Below is a small trained network, with its code and all its weights. Each question gives an input and a class and asks what happens when units are switched off, that is, made to give their printed mean instead of their output.

import numpy as np


def w(rows, s, z=0):
    codes = np.array(rows[::2]) - 128.0
    scale = np.full(codes.shape[1], s)
    scale[-1] = z or s
    return codes * scale


def norm(h):
    return h / np.sqrt((h * h).mean(-1, keepdims=True) + 1e-5)


def f(y):
    return np.maximum(y, 0)


def log_softmax(a):
    a = a - a.max(-1, keepdims=True)
    return a - np.log(np.exp(a).sum(-1, keepdims=True))


def net(x, mask):
    res = np.array(x, float).reshape(1, 5) / 4 @ E
    u = 0
    for l in range(3):
        y = f(norm(res) @ A[l][:, :-1].T + A[l][:, -1])
        res = res + np.where(mask[u : u + 8], y, B[l][:, -1]) @ B[l][:, :-1]
        u += 8
    return log_softmax(norm(res)[-1] @ U[:, :-1].T + U[:, -1])


A, B = {}, {}
E = w([
[252,97,172,149,131,119],'x0',
[109,99,119,18,60,179],'x1',
[154,114,137,176,143,108],'x2',
[79,14,110,33,144,69],'x3',
[96,100,234,223,99,171],'x4',
],0.0046)
A[0] = w([
[150,174,48,93,151,210,121],'0.n1',
[144,126,160,160,106,35,85],'0.n2',
[162,78,84,62,205,120,145],'0.n3',
[90,232,77,64,130,113,2],'0.n4',
[66,89,140,111,64,88,24],'0.n5',
[170,110,139,142,62,140,127],'0.n6',
[210,178,94,164,131,61,2],'0.n7',
[2,91,205,18,159,238,153],'0.n8',
],0.0061,0.0015)
B[0] = w([
[90,182,195,101,200,105,200],'0.n1',
[136,69,106,195,175,57,172],'0.n2',
[80,153,146,202,83,159,215],'0.n3',
[116,178,41,93,253,129,197],'0.n4',
[95,29,150,150,69,189,173],'0.n5',
[158,202,159,124,34,161,176],'0.n6',
[55,60,161,94,196,141,203],'0.n7',
[191,55,97,140,156,250,254],'0.n8',
],0.0048,0.0043)
A[1] = w([
[168,42,117,87,112,144,39],'1.n1',
[116,70,171,164,140,1,140],'1.n2',
[212,173,134,91,50,142,2],'1.n3',
[67,116,161,94,139,173,84],'1.n4',
[124,229,176,127,170,101,123],'1.n5',
[139,172,130,219,143,120,72],'1.n6',
[222,165,129,101,122,154,19],'1.n7',
[146,174,3,148,107,121,85],'1.n8',
],0.0075,0.0023)
B[1] = w([
[119,119,137,156,141,142,215],'1.n1',
[255,155,64,106,137,164,253],'1.n2',
[170,171,195,68,128,106,182],'1.n3',
[156,112,136,133,133,131,194],'1.n4',
[104,130,113,106,104,171,241],'1.n5',
[106,90,90,150,80,99,235],'1.n6',
[132,135,179,97,129,112,183],'1.n7',
[108,178,126,110,177,99,181],'1.n8',
],0.0094,0.0036)
A[2] = w([
[68,147,95,53,178,116,87],'2.n1',
[122,174,127,157,140,159,195],'2.n2',
[139,145,122,252,70,125,45],'2.n3',
[105,63,158,112,143,138,7],'2.n4',
[166,94,134,186,60,174,68],'2.n5',
[137,135,113,136,185,73,177],'2.n6',
[110,129,99,196,125,118,28],'2.n7',
[105,149,246,116,156,180,204],'2.n8',
],0.011,0.0015)
B[2] = w([
[99,162,229,231,158,97,235],'2.n1',
[113,114,148,137,140,72,188],'2.n2',
[93,187,10,105,50,87,226],'2.n3',
[63,113,103,174,12,199,173],'2.n4',
[58,123,139,112,182,123,253],'2.n5',
[153,151,104,119,173,254,188],'2.n6',
[121,136,184,41,95,102,169],'2.n7',
[170,88,145,94,114,48,227],'2.n8',
],0.0072,0.006)
U = w([
[249,116,38,142,172,171,149],'0',
[76,5,137,127,102,224,230],'1',
[201,132,211,44,88,89,127],'2',
[79,175,51,125,30,50,6],'3',
[60,202,164,155,246,148,87],'4',
],0.015,0.0013)

Each question gives the input, the list of numbers given to net, and the class t.
The units are the neurons (one row each of A and B). Each row of codes is followed by its name. A weight is (code - 128) times the scale printed after its matrix; where a second scale follows, it is the last column's (A, B and U).
mask holds one flag per neuron, layer by layer. A switched-off neuron (its flag False) gives its mean, the last column of its row in B, instead of its output. The means were averaged over made-up inputs and are rounded, as every weight is.
A unit's drop is (log p(t) with every unit on - log p(t) with that unit switched off) / (log p(t) with every unit on - log p(t) with every unit switched off).
The circuit of an input: a set's keep is (log p(t) with only the set's units on - log p(t) with every unit switched off) / (log p(t) with every unit on - log p(t) with every unit switched off). Starting from the 12 units with the biggest drops (on a tie, the unit counted first), units are removed one at a time, each time the one whose removal leaves the highest keep (on an exact tie, the one counted first), for as long as the keep stays at least 0.8.
units of the circuit, in order: the units of the circuit, biggest drop first
unit that matters most: the unit with the biggest drop
k most important neurons: the k neurons with the biggest drops, biggest first
k most important neurons of layer l: the k neurons of layer l with the biggest drops, biggest first
drop of u: that unit's drop, to one decimal
input [8,-2,-2,-7,-1], class 2: units of the circuit, in order : 1.n7; 1.n3
input [0,-3,6,-5,-2], class 3: unit that matters most : 1.n6
input [-1,6,-3,-8,6], class 2: 3 most important neurons : 1.n3; 2.n8; 0.n3
input [-4,-2,-8,1,1], class 1: 2 most important neurons of layer 0 : 0.n8; 0.n5
input [1,7,2,-1,2], class 2: 3 most important neurons : 0.n6; 1.n3; 2.n8
input [1,7,8,-1,6], class 2: 4 most important neurons of layer 0 : 0.n6; 0.n7; 0.n2; 0.n3
input [7,-2,-2,1,3], class 0: 2 most important neurons : 1.n2; 0.n2
input [0,-6,3,-6,-4], class 3: 2 most important neurons : 1.n6; 2.n3
input [-3,-7,6,5,8], class 0: 2 most important neurons : 1.n2; 0.n3
input [-5,6,-6,-2,-3], class 4: 2 most important neurons : 0.n4; 2.n1
input [-1,3,7,-3,2], class 3: 3 most important neurons : 1.n6; 2.n3; 0.n8
input [7,3,6,8,1], class 0: 2 most important neurons : 1.n2; 0.n8
input [0,2,-5,1,-3], class 4: drop of 0.n6 : 0.0
input [7,-2,-3,-5,8], class 3: unit that matters most : 2.n3
input [6,-7,8,-8,7], class 3: drop of 2.n3 : 0.5
input [5,-5,-2,-7,-8], class 4: drop of 1.n2 : 0.1
input [-3,-4,6,3,5], class 0: 2 most important neurons : 1.n2; 0.n3
